What each symbol does to the nodes:
FD: ξ>DL, π>DQ, ε>CH, η>TP
BQ: ξ>GG, π>HC, ε>JB, η>HL
JB: ξ>SC, π>BQ, ε>MS, η>HS
ZT: ξ>GL, π>JC, ε>GR, η>HR
HN: ξ>GR, π>TL, ε>ZC, η>QZ
GR: ξ>HF, π>ZT, ε>GJ, η>GP
PQ: ξ>HB, π>RJ, ε>SR, η>BN
CZ: ξ>BS, π>MS, ε>HL, η>MR
PR: ξ>TD, π>LD, ε>DZ, η>FH
BN: ξ>RD, π>JG, ε>GT, η>MQ
SR: ξ>NR, π>PQ, ε>PF, η>GT
TG: ξ>BQ, π>FF, ε>NF, η>BG
TL: ξ>ZT, π>CQ, ε>HN, η>LZ
HB: ξ>TR, π>MQ, ε>NR, η>RD
LZ: ξ>HR, π>RG, ε>QZ, η>JC
LD: ξ>LB, π>LC, ε>PR, η>JF
GS: ξ>GD, π>SC, ε>BS, η>HN
NR: ξ>DP, π>HB, ε>JQ, η>TM
MD: ξ>SM, π>ZF, ε>MT, η>BF
BS: ξ>TH, π>GS, ε>CQ, η>ZC
TZ: ξ>RR, π>NG, ε>FZ, η>TG
HL: ξ>CQ, π>CZ, ε>HS, η>NC
TM: ξ>ZZ, π>RD, ε>ZF, η>TR
CT: ξ>TG, π>PC, ε>ZZ, η>NG
DL: ξ>GT, π>QM, ε>TQ, η>PQ
ZD: ξ>JF, π>QB, ε>DN, η>LC
ZF: ξ>RN, π>TM, ε>MD, η>DP
CQ: ξ>JC, π>BS, ε>TL, η>RG
DN: ξ>FH, π>ZD, ε>GL, η>LD
QB: ξ>QC, π>GP, ε>ZD, η>HF
MZ: ξ>CZ, π>SL, ε>BG, η>SZ
BG: ξ>HL, π>MZ, ε>RR, η>HC
SD: ξ>HN, π>HS, ε>MR, η>SC
JG: ξ>ZG, π>PF, ε>BN, η>JN
DP: ξ>FZ, π>TR, ε>BF, η>ZZ
HS: ξ>TL, π>HL, ε>SD, η>GG
BF: ξ>LJ, π>DP, ε>PC, η>RN
MR: ξ>ZC, π>SD, ε>NC, η>GS
HR: ξ>PR, π>SG, ε>GP, η>DN
GP: ξ>DZ, π>HR, ε>QB, η>GL
NG: ξ>BG, π>SM, ε>TZ, η>FF
RG: ξ>SG, π>ZC, ε>LZ, η>TH
LC: ξ>CH, π>HF, ε>LD, η>QC
GL: ξ>DQ, π>DN, ε>HF, η>PR
FJ: ξ>PF, π>TC, ε>LM, η>TQ
JQ: ξ>BF, π>NR, ε>ZG, η>ZF
QC: ξ>TC, π>DZ, ε>JF, η>FD
TQ: ξ>NB, π>DL, ε>JJ, η>SR
MQ: ξ>MT, π>JN, ε>HB, η>ZG
NB: ξ>ZF, π>GT, ε>JN, η>NR
DZ: ξ>TP, π>PR, ε>QC, η>DQ
TP: ξ>PQ, π>TD, ε>TC, η>QM
NC: ξ>RG, π>MR, ε>GG, η>BS
TR: ξ>TZ, π>MT, ε>DP, η>CT
CH: ξ>TQ, π>FD, ε>LB, η>TC
ZC: ξ>GJ, π>HN, ε>RG, η>GD
MT: ξ>NG, π>MD, ε>TR, η>PC
RD: ξ>CT, π>ZG, ε>TM, η>MT
QM: ξ>BN, π>LM, ε>DL, η>RJ
RR: ξ>HS, π>BG, ε>GH, η>BQ
LB: ξ>JJ, π>CH, ε>TD, η>FJ
JN: ξ>MD, π>NB, ε>MQ, η>JQ
SC: ξ>QZ, π>GG, ε>GS, η>TL
GJ: ξ>LC, π>GR, ε>SG, η>QB
ZZ: ξ>NF, π>CT, ε>RN, η>TZ
ZG: ξ>PC, π>JQ, ε>RD, η>MD
JF: ξ>FJ, π>QC, ε>FH, η>CH
SL: ξ>MS, π>NF, ε>MZ, η>GH
RN: ξ>SL, π>ZZ, ε>SM, η>FZ
GT: ξ>TM, π>BN, ε>NB, η>HB
LJ: ξ>SZ, π>FZ, ε>FF, η>SL
RJ: ξ>MQ, π>JJ, ε>PQ, η>JG
TC: ξ>SR, π>TP, ε>FJ, η>DL
DQ: ξ>QM, π>FH, ε>FD, η>TD
FZ: ξ>GH, π>TZ, ε>LJ, η>NF
SM: ξ>MZ, π>RN, ε>NG, η>LJ
QZ: ξ>GP, π>LZ, ε>GD, η>ZT
PF: ξ>JQ, π>SR, ε>JG, η>NB
GD: ξ>QB, π>QZ, ε>TH, η>GR
TH: ξ>ZD, π>GD, ε>JC, η>GJ
HC: ξ>NC, π>SZ, ε>BQ, η>CZ
NF: ξ>JB, π>TG, ε>SL, η>RR
MS: ξ>GS, π>JB, ε>CZ, η>SD
SZ: ξ>MR, π>GH, ε>HC, η>MS
FH: ξ>LM, π>JF, ε>DQ, η>LB
JC: ξ>DN, π>TH, ε>ZT, η>SG
JJ: ξ>JN, π>TQ, ε>RJ, η>PF
SG: ξ>LD, π>GJ, ε>HR, η>ZD
TD: ξ>RJ, π>LB, ε>TP, η>LM
GH: ξ>SD, π>RR, ε>SZ, η>JB
GG: ξ>LZ, π>NC, ε>SC, η>CQ
HF: ξ>FD, π>GL, ε>LC, η>DZ
LM: ξ>JG, π>FJ, ε>QM, η>JJ
PC: ξ>FF, π>BF, ε>CT, η>SM
FF: ξ>HC, π>LJ, ε>TG, η>MZ

In the rows, zero is written as 476.

The rows follow the links: the fewer symbols apart two nodes are, the more alike their rows tend to be.

Each row is also shifted at random along 5 hidden directions that mean nothing.

Some nodes, each with a row of numbers:
HC: [527, 506, 501, 520, 542, 293, 519, 488, 457, 557, 608, 500, 559, 533, 388, 327, 508, 433, 503, 263, 551, 504, 564, 497, 493, 566, 351]
CH: [449, 484, 507, 438, 513, 592, 393, 665, 644, 514, 520, 593, 487, 607, 482, 443, 285, 460, 433, 538, 519, 555, 381, 387, 459, 370, 440]
GL: [720, 619, 311, 532, 359, 476, 660, 497, 581, 573, 430, 389, 307, 451, 459, 542, 475, 633, 315, 410, 420, 595, 395, 579, 416, 549, 696]
SD: [518, 316, 536, 275, 499, 345, 353, 355, 432, 328, 540, 572, 514, 448, 617, 426, 552, 473, 645, 383, 376, 416, 561, 457, 393, 276, 392]
TC: [517, 576, 507, 450, 493, 618, 325, 643, 596, 445, 455, 523, 309, 573, 542, 449, 390, 385, 458, 542, 410, 443, 432, 333, 409, 370, 455]
JG: [438, 482, 626, 569, 514, 643, 473, 489, 433, 509, 595, 362, 563, 502, 435, 554, 500, 650, 399, 509, 666, 451, 537, 250, 572, 485, 493]
BG: [518, 437, 409, 467, 357, 297, 421, 544, 418, 494, 478, 462, 589, 484, 451, 336, 536, 409, 463, 273, 579, 473, 583, 552, 566, 548, 342]
MZ: [541, 384, 364, 348, 513, 279, 414, 581, 456, 392, 460, 466, 565, 607, 516, 259, 591, 525, 541, 399, 302, 348, 598, 547, 494, 435, 409]
LD: [636, 591, 364, 509, 432, 496, 613, 578, 686, 580, 408, 394, 188, 363, 434, 560, 407, 455, 381, 417, 388, 554, 363, 520, 433, 574, 634]
HS: [476, 489, 571, 441, 607, 362, 402, 360, 426, 435, 555, 666, 473, 505, 487, 387, 452, 235, 642, 405, 435, 477, 497, 491, 339, 416, 302]
NR: [439, 591, 538, 677, 487, 645, 511, 417, 290, 493, 438, 464, 594, 638, 449, 474, 547, 491, 422, 692, 584, 457, 491, 453, 505, 541, 465]
MR: [555, 483, 531, 510, 348, 369, 594, 282, 371, 518, 671, 476, 556, 515, 500, 459, 605, 624, 441, 192, 686, 603, 587, 476, 407, 426, 467]
RN: [454, 324, 423, 516, 400, 415, 665, 535, 509, 440, 474, 232, 502, 510, 459, 463, 703, 529, 515, 491, 492, 458, 574, 598, 614, 545, 524]
GS: [429, 582, 519, 487, 509, 374, 454, 254, 353, 482, 539, 616, 469, 432, 494, 463, 461, 459, 507, 321, 472, 499, 492, 473, 333, 445, 448]
ZT: [660, 408, 429, 410, 450, 469, 553, 306, 470, 440, 417, 549, 461, 362, 502, 612, 443, 520, 524, 554, 418, 559, 362, 615, 393, 420, 587]
BS: [647, 644, 475, 518, 596, 374, 457, 253, 279, 499, 501, 694, 556, 542, 463, 406, 437, 458, 490, 434, 391, 465, 462, 537, 292, 469, 451]
SZ: [408, 565, 507, 568, 539, 279, 599, 497, 466, 622, 669, 485, 574, 565, 353, 311, 503, 486, 452, 195, 618, 535, 579, 485, 511, 587, 377]
DP: [470, 374, 415, 489, 495, 469, 493, 515, 408, 402, 327, 323, 539, 423, 451, 470, 599, 464, 523, 640, 373, 338, 522, 541, 616, 598, 487]
GT: [553, 416, 601, 528, 436, 662, 429, 450, 369, 436, 498, 372, 600, 496, 499, 568, 539, 592, 439, 607, 640, 425, 529, 314, 588, 437, 470]
JJ: [576, 488, 544, 450, 397, 627, 284, 560, 458, 438, 431, 406, 433, 405, 529, 539, 441, 505, 399, 478, 553, 378, 515, 251, 562, 448, 445]
QZ: [504, 560, 508, 535, 617, 421, 537, 265, 390, 568, 484, 671, 521, 350, 382, 552, 307, 389, 508, 497, 485, 567, 341, 566, 366, 543, 471]
TP: [320, 482, 524, 428, 409, 609, 388, 652, 595, 506, 592, 521, 545, 616, 525, 450, 330, 623, 354, 414, 636, 549, 448, 294, 483, 324, 483]
QM: [264, 636, 559, 475, 658, 600, 420, 630, 596, 509, 604, 477, 367, 652, 490, 407, 405, 620, 398, 468, 371, 387, 483, 211, 390, 389, 533]
FJ: [571, 698, 516, 611, 429, 625, 466, 596, 522, 592, 542, 503, 414, 670, 468, 443, 404, 504, 326, 449, 609, 544, 460, 341, 436, 471, 478]
GG: [550, 644, 519, 565, 522, 378, 562, 255, 361, 511, 585, 599, 418, 535, 481, 420, 530, 412, 510, 325, 476, 544, 508, 499, 292, 467, 450]
PQ: [448, 530, 607, 506, 594, 628, 335, 548, 446, 485, 506, 480, 514, 500, 466, 491, 393, 508, 425, 549, 508, 373, 490, 242, 519, 464, 426]
HF: [582, 569, 352, 477, 375, 496, 500, 543, 574, 566, 365, 523, 392, 400, 427, 541, 319, 452, 355, 462, 485, 580, 331, 581, 457, 546, 558]
TG: [392, 500, 392, 482, 489, 328, 584, 580, 537, 455, 508, 379, 391, 640, 481, 300, 653, 441, 543, 382, 324, 426, 581, 565, 464, 516, 472]
GD: [485, 369, 492, 416, 407, 434, 490, 264, 422, 489, 465, 562, 550, 216, 461, 652, 372, 512, 484, 419, 589, 589, 383, 552, 472, 468, 508]
RG: [581, 531, 486, 473, 591, 400, 459, 259, 391, 485, 430, 623, 437, 285, 440, 555, 375, 379, 535, 477, 378, 472, 386, 541, 362, 520, 477]
MQ: [547, 426, 559, 573, 307, 675, 392, 416, 307, 412, 378, 413, 568, 444, 514, 600, 555, 414, 450, 642, 700, 459, 504, 423, 598, 479, 416]

In each set, the symbols that take the first to the second take the third to the fourth, perhaps in another order. Give the fourth.
Answer with the node's name.
[482, 425, 610, 470, 516, 636, 384, 516, 471, 443, 513, 351, 458, 401, 503, 564, 503, 567, 457, 541, 522, 360, 541, 244, 559, 437, 485]
: [677, 569, 589, 564, 586, 635, 428, 510, 424, 488, 507, 425, 500, 558, 457, 473, 479, 562, 418, 582, 492, 370, 515, 279, 508, 491, 488]
:: [322, 536, 467, 524, 421, 488, 688, 329, 596, 550, 515, 486, 283, 327, 441, 650, 435, 467, 454, 410, 512, 670, 357, 579, 362, 502, 627]
: GR

[348, 463, 446, 579, 514, 477, 595, 498, 436, 505, 413, 286, 463, 441, 405, 493, 605, 465, 482, 565, 439, 400, 532, 543, 605, 652, 506]
: [473, 418, 430, 380, 618, 287, 250, 576, 395, 424, 410, 677, 655, 562, 467, 236, 383, 254, 600, 470, 348, 361, 494, 543, 486, 484, 220]
:: [424, 419, 445, 556, 429, 425, 651, 542, 530, 471, 448, 300, 400, 503, 427, 439, 655, 328, 554, 513, 473, 492, 533, 622, 566, 611, 475]
: MS

[412, 413, 453, 347, 655, 264, 435, 567, 548, 415, 556, 454, 459, 534, 494, 276, 559, 480, 597, 341, 229, 326, 592, 458, 452, 452, 411]
: [528, 547, 481, 447, 572, 384, 389, 261, 321, 454, 444, 670, 506, 366, 480, 485, 388, 419, 525, 430, 385, 447, 428, 510, 339, 467, 441]
:: [350, 462, 401, 433, 550, 289, 458, 584, 443, 476, 541, 518, 664, 708, 453, 216, 527, 556, 491, 381, 405, 418, 556, 549, 485, 478, 389]
: SC

[705, 625, 475, 536, 489, 381, 521, 250, 313, 492, 546, 596, 495, 543, 496, 420, 540, 500, 483, 357, 449, 494, 521, 533, 307, 451, 468]
: [356, 517, 522, 498, 527, 397, 489, 251, 368, 561, 526, 634, 586, 305, 395, 567, 320, 515, 445, 363, 592, 565, 402, 502, 420, 517, 476]
:: [529, 569, 487, 495, 587, 560, 599, 668, 731, 553, 601, 454, 324, 645, 456, 436, 401, 559, 434, 494, 418, 546, 416, 388, 401, 410, 586]
: LM

[476, 538, 514, 480, 426, 619, 369, 640, 595, 517, 493, 588, 426, 581, 490, 470, 315, 376, 413, 508, 589, 565, 391, 374, 452, 392, 405]
: [577, 503, 595, 500, 555, 631, 386, 521, 472, 443, 486, 379, 397, 448, 491, 532, 492, 503, 456, 566, 445, 341, 531, 239, 532, 462, 476]
:: [459, 418, 482, 369, 596, 385, 588, 270, 466, 464, 580, 475, 512, 347, 483, 554, 475, 760, 484, 400, 358, 489, 467, 464, 390, 406, 634]
: QB

[205, 488, 547, 394, 541, 601, 374, 675, 693, 488, 577, 542, 380, 578, 513, 460, 319, 489, 453, 480, 464, 492, 423, 291, 429, 313, 463]
: [578, 555, 541, 677, 389, 688, 380, 399, 266, 446, 313, 519, 546, 513, 470, 537, 498, 218, 468, 742, 642, 466, 447, 480, 529, 562, 352]
:: [768, 853, 525, 734, 584, 619, 602, 554, 501, 604, 549, 368, 217, 656, 415, 427, 536, 499, 344, 472, 421, 432, 523, 306, 384, 613, 582]
: MD

[779, 336, 407, 349, 314, 539, 404, 624, 630, 460, 407, 441, 485, 404, 519, 553, 374, 527, 412, 479, 552, 544, 399, 484, 580, 404, 514]
: [363, 583, 525, 511, 499, 596, 552, 641, 665, 570, 659, 459, 411, 696, 467, 441, 391, 652, 358, 405, 559, 577, 453, 313, 422, 379, 554]
:: [662, 435, 531, 384, 484, 622, 302, 569, 469, 378, 448, 352, 432, 436, 568, 519, 509, 619, 438, 550, 384, 287, 556, 234, 545, 382, 502]
: GT

[391, 542, 444, 641, 637, 460, 608, 516, 427, 534, 407, 411, 519, 565, 345, 404, 533, 384, 511, 645, 387, 410, 487, 574, 537, 682, 462]
: [629, 433, 481, 427, 626, 287, 370, 512, 382, 476, 530, 636, 710, 606, 426, 255, 431, 397, 561, 414, 450, 423, 533, 528, 486, 478, 278]
:: [476, 365, 422, 318, 441, 498, 392, 640, 663, 485, 435, 495, 471, 362, 480, 540, 283, 533, 421, 464, 477, 525, 361, 440, 544, 421, 530]
: SR

[919, 531, 406, 528, 397, 548, 538, 614, 589, 576, 446, 483, 454, 542, 419, 483, 367, 484, 369, 511, 565, 583, 372, 520, 502, 524, 532]
: [381, 470, 602, 582, 475, 669, 462, 437, 390, 455, 481, 404, 503, 507, 474, 552, 531, 456, 472, 647, 591, 444, 511, 354, 529, 469, 449]
:: [329, 444, 387, 383, 421, 488, 414, 429, 529, 478, 363, 656, 460, 390, 498, 563, 276, 420, 469, 545, 440, 583, 293, 603, 388, 406, 513]
: DL

[355, 442, 435, 554, 547, 414, 626, 557, 518, 481, 476, 378, 463, 624, 426, 356, 618, 376, 568, 546, 409, 481, 526, 613, 517, 558, 448]
: [464, 211, 349, 290, 168, 340, 406, 562, 489, 324, 406, 288, 521, 415, 607, 423, 701, 540, 496, 317, 506, 435, 642, 554, 627, 408, 442]
:: [602, 433, 351, 442, 386, 323, 471, 561, 458, 414, 421, 395, 499, 592, 527, 299, 652, 451, 519, 400, 369, 412, 591, 591, 509, 491, 426]
: GH

[654, 560, 540, 523, 471, 615, 384, 562, 407, 515, 529, 429, 578, 596, 473, 453, 438, 696, 322, 483, 584, 404, 521, 256, 530, 455, 494]
: [474, 483, 409, 570, 420, 515, 553, 465, 350, 448, 371, 270, 522, 487, 451, 492, 643, 592, 417, 577, 457, 377, 557, 512, 584, 606, 545]
:: [469, 487, 436, 575, 636, 454, 623, 531, 529, 451, 359, 313, 273, 462, 416, 442, 646, 264, 609, 660, 216, 349, 517, 587, 510, 649, 499]
: HC

[302, 505, 369, 408, 317, 477, 567, 495, 678, 511, 426, 379, 207, 275, 496, 636, 410, 535, 393, 353, 427, 575, 378, 519, 437, 486, 675]
: [506, 456, 353, 357, 480, 473, 395, 599, 601, 492, 371, 577, 477, 426, 478, 483, 257, 523, 414, 528, 375, 493, 323, 526, 475, 438, 528]
:: [639, 399, 456, 428, 432, 461, 517, 282, 432, 461, 412, 595, 524, 314, 472, 614, 395, 460, 516, 548, 502, 583, 348, 612, 428, 446, 522]
: GJ

[301, 468, 363, 368, 415, 475, 418, 524, 556, 507, 393, 607, 501, 396, 482, 537, 258, 528, 387, 469, 464, 567, 318, 538, 448, 437, 546]
: [451, 540, 587, 506, 523, 623, 425, 570, 493, 503, 559, 349, 439, 492, 473, 503, 479, 668, 369, 436, 538, 390, 555, 207, 532, 463, 522]
:: [487, 551, 637, 602, 587, 668, 441, 478, 446, 482, 480, 426, 382, 474, 444, 559, 476, 343, 496, 637, 510, 403, 493, 308, 494, 524, 434]
: TZ

[624, 424, 384, 518, 493, 402, 716, 551, 533, 423, 492, 249, 414, 657, 485, 357, 772, 529, 562, 549, 309, 437, 582, 628, 511, 532, 566]
: [694, 390, 385, 442, 245, 301, 372, 525, 368, 450, 413, 436, 609, 442, 497, 379, 571, 379, 456, 288, 624, 468, 595, 584, 619, 559, 341]
:: [284, 488, 438, 567, 597, 391, 590, 574, 512, 499, 475, 487, 514, 680, 411, 305, 545, 317, 577, 573, 394, 481, 493, 623, 478, 545, 385]
: RR

[583, 474, 493, 591, 419, 638, 479, 421, 227, 450, 449, 445, 777, 699, 491, 450, 569, 696, 380, 692, 623, 431, 529, 449, 548, 459, 482]
: [452, 216, 416, 372, 425, 429, 554, 545, 545, 336, 388, 212, 430, 398, 523, 494, 707, 501, 586, 567, 331, 362, 578, 566, 616, 491, 527]
:: [554, 545, 433, 479, 533, 492, 684, 627, 741, 597, 599, 363, 325, 537, 418, 478, 418, 686, 366, 390, 429, 562, 411, 434, 450, 492, 668]
: DL

[468, 482, 380, 423, 444, 485, 482, 417, 486, 495, 401, 671, 536, 490, 480, 521, 318, 492, 453, 586, 444, 594, 298, 627, 367, 415, 542]
: [486, 363, 459, 302, 552, 536, 449, 694, 721, 450, 549, 463, 429, 557, 525, 466, 361, 657, 473, 518, 367, 480, 417, 369, 468, 300, 559]
:: [285, 461, 361, 361, 491, 466, 498, 478, 549, 501, 475, 605, 551, 515, 495, 491, 317, 679, 410, 510, 399, 567, 324, 550, 381, 372, 602]
: CH

